Below are the code and all the weights of a small trained network. Each question names an input and a target symbol and asks about switching units off, where a switched-off unit gives its printed mean instead of its output.

import numpy as np


def w(rows, s, z=0):
    codes = np.array(rows[::2]) - 128.0
    scale = np.full(codes.shape[1], s)
    scale[-1] = z or s
    return codes * scale


def f(y):
    return y / 2 * (1 + np.tanh(0.7978845608 * (y + 0.044715 * y**3)))


def softmax(a):
    e = np.exp(a - a.max(-1, keepdims=True))
    return e / e.sum(-1, keepdims=True)


def log_softmax(a):
    a = a - a.max(-1, keepdims=True)
    return a - np.log(np.exp(a).sum(-1, keepdims=True))


def net(x, mask):
    ids = ['ΓΔΘΣΦβεημξπτψ'.index(c) for c in x.split()]
    T = len(ids)
    res = E[ids] + P[:T]
    r = res
    for j in range(3):
        rows = slice(4 * j, 4 * j + 4)
        q, k, v = (r @ M[0][rows].T for M in (Q, K, V))
        z = softmax(np.where(np.tri(T) > 0, q @ k.T / 4**0.5, -1e9)) @ v
        o = O[0][rows]
        res = res + np.where(mask[j], z, o[:, -1]) @ o[:, :-1]
    y = f(res @ A[0][:, :-1].T + A[0][:, -1])
    res = res + np.where(mask[3:19], y, B[0][:, -1]) @ B[0][:, :-1]
    return log_softmax(res[-1] @ U[:, :-1].T + U[:, -1])


Q, K, V, O, A, B = {}, {}, {}, {}, {}, {}
E = w([
[87,8,89,64,126,137,105,104,112,125,111,161],'Γ',
[126,159,135,162,134,139,102,137,136,64,176,146],'Δ',
[77,134,133,131,131,198,158,143,93,167,198,185],'Θ',
[155,25,155,126,100,123,112,126,171,172,100,121],'Σ',
[101,152,182,150,157,117,163,72,115,113,168,163],'Φ',
[104,160,99,113,123,121,194,103,147,120,142,162],'β',
[144,120,104,164,127,155,172,117,130,103,177,127],'ε',
[79,96,159,82,138,89,79,145,164,154,78,141],'η',
[145,163,160,131,99,163,168,112,95,88,129,188],'μ',
[174,176,139,121,132,104,156,80,141,81,128,166],'ξ',
[164,179,171,156,119,130,151,117,121,150,150,172],'π',
[152,53,83,76,190,80,70,126,133,192,146,151],'τ',
[119,48,20,84,104,150,78,194,221,111,101,99],'ψ',
],0.013)
P = w([
[122,176,127,113,91,142,118,107,129,126,170,109],'0',
[112,161,106,150,107,142,106,101,149,133,151,140],'1',
[138,137,158,86,149,150,138,154,148,116,159,92],'2',
[104,149,111,149,149,181,97,91,154,156,115,125],'3',
[134,103,161,108,182,132,138,180,160,125,131,132],'4',
[109,135,128,128,182,207,90,99,139,173,82,77],'5',
[131,84,146,143,203,124,120,179,160,142,83,161],'6',
[115,120,144,105,229,236,93,111,134,189,50,44],'7',
[100,60,126,175,254,146,117,188,181,170,56,167],'8',
],0.0094)
Q[0] = w([
[108,151,121,132,106,207,77,42,136,172,123,97],'head 1',
[155,109,197,87,250,200,187,162,168,104,98,82],'head 1',
[110,116,87,183,109,97,116,101,146,144,90,198],'head 1',
[161,157,132,49,78,164,117,90,90,132,154,19],'head 1',
[123,120,110,139,149,111,131,139,103,126,111,132],'head 2',
[133,141,98,106,136,155,122,147,123,138,134,140],'head 2',
[159,122,106,136,20,22,134,174,29,108,118,63],'head 2',
[106,98,152,113,196,203,136,97,171,142,157,175],'head 2',
[152,111,177,89,186,127,183,219,113,91,145,105],'head 3',
[140,159,126,93,120,175,98,79,107,141,108,52],'head 3',
[147,128,176,41,119,203,107,109,116,136,151,1],'head 3',
[96,142,84,145,26,46,91,97,72,138,161,108],'head 3',
],0.086)
K[0] = w([
[157,96,177,105,175,62,215,249,146,74,158,149],'head 1',
[134,125,86,225,211,164,152,124,136,148,18,171],'head 1',
[160,132,169,78,162,139,135,136,112,148,149,68],'head 1',
[109,83,97,202,109,88,148,141,149,106,148,251],'head 1',
[111,119,109,145,109,101,127,137,97,138,149,122],'head 2',
[133,123,113,107,141,149,124,129,147,135,123,138],'head 2',
[132,195,127,145,112,139,175,117,107,95,194,133],'head 2',
[126,81,134,115,153,127,107,133,117,143,90,114],'head 2',
[109,151,61,210,112,168,74,51,112,176,46,156],'head 3',
[142,67,133,163,146,87,178,203,138,103,146,188],'head 3',
[121,115,87,214,149,61,137,119,177,130,117,254],'head 3',
[121,128,129,99,25,88,96,114,129,137,198,128],'head 3',
],0.081)
V[0] = w([
[113,120,143,106,21,162,235,148,169,195,70,146],'head 1',
[126,219,212,129,127,92,60,191,187,221,120,127],'head 1',
[57,205,114,159,148,168,131,217,85,141,157,138],'head 1',
[243,120,106,224,116,148,156,146,162,207,180,95],'head 1',
[167,237,91,162,189,161,153,186,137,84,83,135],'head 2',
[163,60,72,129,76,229,174,159,66,111,122,172],'head 2',
[186,95,195,249,77,151,108,157,184,138,146,53],'head 2',
[216,111,128,134,175,121,122,96,76,226,218,152],'head 2',
[88,94,64,98,129,143,109,136,138,220,188,118],'head 3',
[142,195,68,82,181,66,188,109,154,178,126,103],'head 3',
[85,44,195,152,134,105,159,54,66,153,174,116],'head 3',
[131,110,127,145,92,183,72,173,137,104,119,146],'head 3',
],0.019)
O[0] = w([
[186,102,121,110,178,172,252,94,135,89,97,141,147],'head 1',
[137,167,115,86,103,52,188,101,118,197,186,113,158],'head 1',
[64,90,144,146,183,118,123,55,104,132,175,89,114],'head 1',
[94,146,57,173,135,101,147,97,74,162,39,140,75],'head 1',
[158,139,113,105,94,142,150,94,79,30,163,131,11],'head 2',
[98,19,182,128,29,129,150,125,157,150,110,132,99],'head 2',
[156,153,164,221,121,119,162,157,143,119,156,39,108],'head 2',
[232,38,122,117,155,118,48,111,80,169,139,102,69],'head 2',
[134,173,123,98,107,194,118,63,134,148,112,57,170],'head 3',
[129,121,149,83,126,182,156,192,58,148,104,88,113],'head 3',
[110,116,163,68,143,55,108,105,171,79,51,69,123],'head 3',
[138,147,99,174,115,144,117,83,152,142,170,159,148],'head 3',
],0.012)
A[0] = w([
[131,120,176,121,146,167,121,129,124,102,134,126,63],'neuron 1',
[63,145,139,153,90,121,201,135,120,135,132,124,60],'neuron 2',
[115,127,103,84,104,115,124,88,47,36,147,168,74],'neuron 3',
[135,75,112,178,31,96,149,106,61,28,149,82,30],'neuron 4',
[149,87,103,172,190,101,157,145,143,58,167,142,140],'neuron 5',
[134,123,97,143,121,109,126,204,106,120,121,141,96],'neuron 6',
[75,96,162,151,108,118,99,110,47,119,194,137,109],'neuron 7',
[89,110,92,146,131,40,191,128,65,130,132,107,85],'neuron 8',
[164,98,31,123,130,116,109,145,139,105,147,89,15],'neuron 9',
[180,159,177,163,159,81,108,116,9,47,156,122,61],'neuron 10',
[126,77,187,98,108,55,117,140,95,81,116,90,126],'neuron 11',
[200,104,141,171,97,96,111,106,63,91,148,101,10],'neuron 12',
[217,166,212,133,36,95,107,41,11,54,135,165,52],'neuron 13',
[198,144,107,194,97,80,156,134,52,5,155,47,49],'neuron 14',
[76,107,74,165,125,137,94,115,54,81,64,140,60],'neuron 15',
[122,107,88,130,131,94,135,226,106,120,141,141,51],'neuron 16',
],0.011)
B[0] = w([
[102,98,99,143,119,59,149,149,103,83,140,127,180],'neuron 1',
[171,97,117,111,132,122,52,134,140,84,121,103,254],'neuron 2',
[139,130,150,110,82,100,132,151,136,183,195,73,195],'neuron 3',
[119,149,128,226,128,156,135,28,64,119,199,203,168],'neuron 4',
[84,110,168,89,114,156,93,130,152,203,74,139,209],'neuron 5',
[137,160,170,139,126,112,129,77,98,88,136,125,144],'neuron 6',
[114,98,89,125,136,117,192,168,102,70,112,101,188],'neuron 7',
[187,106,160,125,178,160,55,123,136,128,142,145,168],'neuron 8',
[119,132,134,144,85,111,141,137,131,82,130,127,139],'neuron 9',
[60,109,112,130,109,108,137,29,131,110,99,79,179],'neuron 10',
[141,205,116,147,181,183,140,119,138,126,137,169,204],'neuron 11',
[199,139,104,104,122,159,176,101,241,171,137,157,142],'neuron 12',
[132,182,171,93,101,98,79,159,86,129,1,149,174],'neuron 13',
[125,88,46,135,140,117,133,243,122,142,154,137,168],'neuron 14',
[171,139,204,160,144,125,136,154,168,160,173,84,159],'neuron 15',
[152,178,173,154,105,128,128,73,86,99,142,144,156],'neuron 16',
],0.013,0.0078)
U = w([
[131,87,97,119,50,155,97,153,171,43,110,82,140],'Γ',
[56,94,15,186,82,15,116,189,81,137,158,103,113],'Δ',
[78,90,97,115,129,100,159,4,98,138,119,21,57],'Θ',
[197,129,28,137,79,30,222,126,133,156,11,104,116],'Σ',
[80,222,82,86,200,109,149,186,116,130,119,123,167],'Φ',
[127,39,112,63,161,189,252,212,8,109,82,38,207],'β',
[160,103,145,234,122,78,178,187,127,189,92,25,160],'ε',
[164,120,115,34,75,61,204,163,145,173,232,91,132],'η',
[51,47,153,110,78,107,140,144,132,190,82,192,107],'μ',
[137,125,164,138,53,69,147,127,29,120,107,138,163],'ξ',
[201,74,51,96,152,74,67,145,48,163,108,101,133],'π',
[101,162,76,81,40,108,85,183,48,196,62,17,1],'τ',
[139,102,38,179,75,209,150,130,107,147,149,126,52],'ψ',
],0.0026,0.0052)

Each question gives the input, a string of symbols that net reads in full, and the target symbol t.
The units are the heads (4 rows each of Q, K, V and O) and the neurons (one row each of A and B). Each row of codes is followed by its name. A weight is (code - 128) times the scale printed after its matrix; where a second scale follows, it is the last column's (O, A, B and U).
mask holds one flag per unit, heads first, then neurons. A switched-off unit (its flag False) gives its mean, the last column of its rows in O or B, instead of its output. The means were averaged over made-up inputs and are rounded, as every weight is.
A unit's drop is (log p(t) with every unit on - log p(t) with that unit switched off) / (log p(t) with every unit on - log p(t) with every unit switched off).
The circuit of an input: a set's keep is (log p(t) with only the set's units on - log p(t) with every unit switched off) / (log p(t) with every unit on - log p(t) with every unit switched off). Starting from the 12 units with the biggest drops (on a tie, the unit counted first), units are removed one at a time, each time the one whose removal leaves the highest keep (on an exact tie, the one counted first), for as long as the keep stays at least 0.8.
circuit, biggest first: the units of the circuit, biggest drop first
unit that matters most: the unit with the biggest drop
k most important neurons: the k neurons with the biggest drops, biggest first
heads that matter: for each layer, one digit per head in row order, 1 if its drop is at least 0.15 and else 0, layers parted by /
input Σ ψ ψ Σ Θ, target ε: circuit, biggest first -> head 2
input Φ β μ, target β: heads that matter -> 101
input ξ μ η ψ, target η: heads that matter -> 100
input π η μ μ π μ, target π: 2 most important neurons -> neuron 8; neuron 2
input Θ ε Φ Σ Γ ε π Φ μ, target μ: heads that matter -> 010
input β Σ μ β, target μ: heads that matter -> 101
input Θ Δ Φ ε Φ β μ, target ξ: heads that matter -> 010
input τ π ψ μ π Θ η η Θ, target η: heads that matter -> 100
input β β μ μ μ ξ μ Θ, target β: circuit, biggest first -> head 2; neuron 7
input Φ μ β ψ η ε ε, target ε: circuit, biggest first -> head 1; neuron 15
input τ μ Δ β ε π Σ, target π: circuit, biggest first -> head 1; neuron 8
input η η β β π τ, target π: heads that matter -> 000
input τ β ξ, target π: heads that matter -> 010
input Δ Θ ψ Δ, target ψ: circuit, biggest first -> head 3
input ε Γ π ξ ψ β ξ, target Γ: circuit, biggest first -> head 2; neuron 2
input η β η ψ η ψ ψ Δ ψ, target Γ: heads that matter -> 010
input η β Γ β μ ψ β μ η, target μ: circuit, biggest first -> neuron 5; head 3
input η μ ε, target μ: circuit, biggest first -> neuron 5; head 3
input η μ ξ ψ, target ξ: heads that matter -> 101
input Γ η Φ Φ Σ ψ, target Σ: unit that matters most -> head 1
input β μ Σ Θ Φ, target Θ: heads that matter -> 101
input β τ Σ β Φ η, target Φ: circuit, biggest first -> head 3; neuron 11
input η μ Σ Γ η η η ψ, target Γ: 2 most important neurons -> neuron 2; neuron 3
input Γ ε μ Σ, target μ: circuit, biggest first -> head 3; neuron 5
input ξ μ Θ ψ ξ π, target ξ: circuit, biggest first -> head 3; neuron 16; neuron 6
input η Σ Γ τ μ ε Θ Γ β, target μ: heads that matter -> 010
input Σ η Γ η η Φ η η ξ, target η: heads that matter -> 100
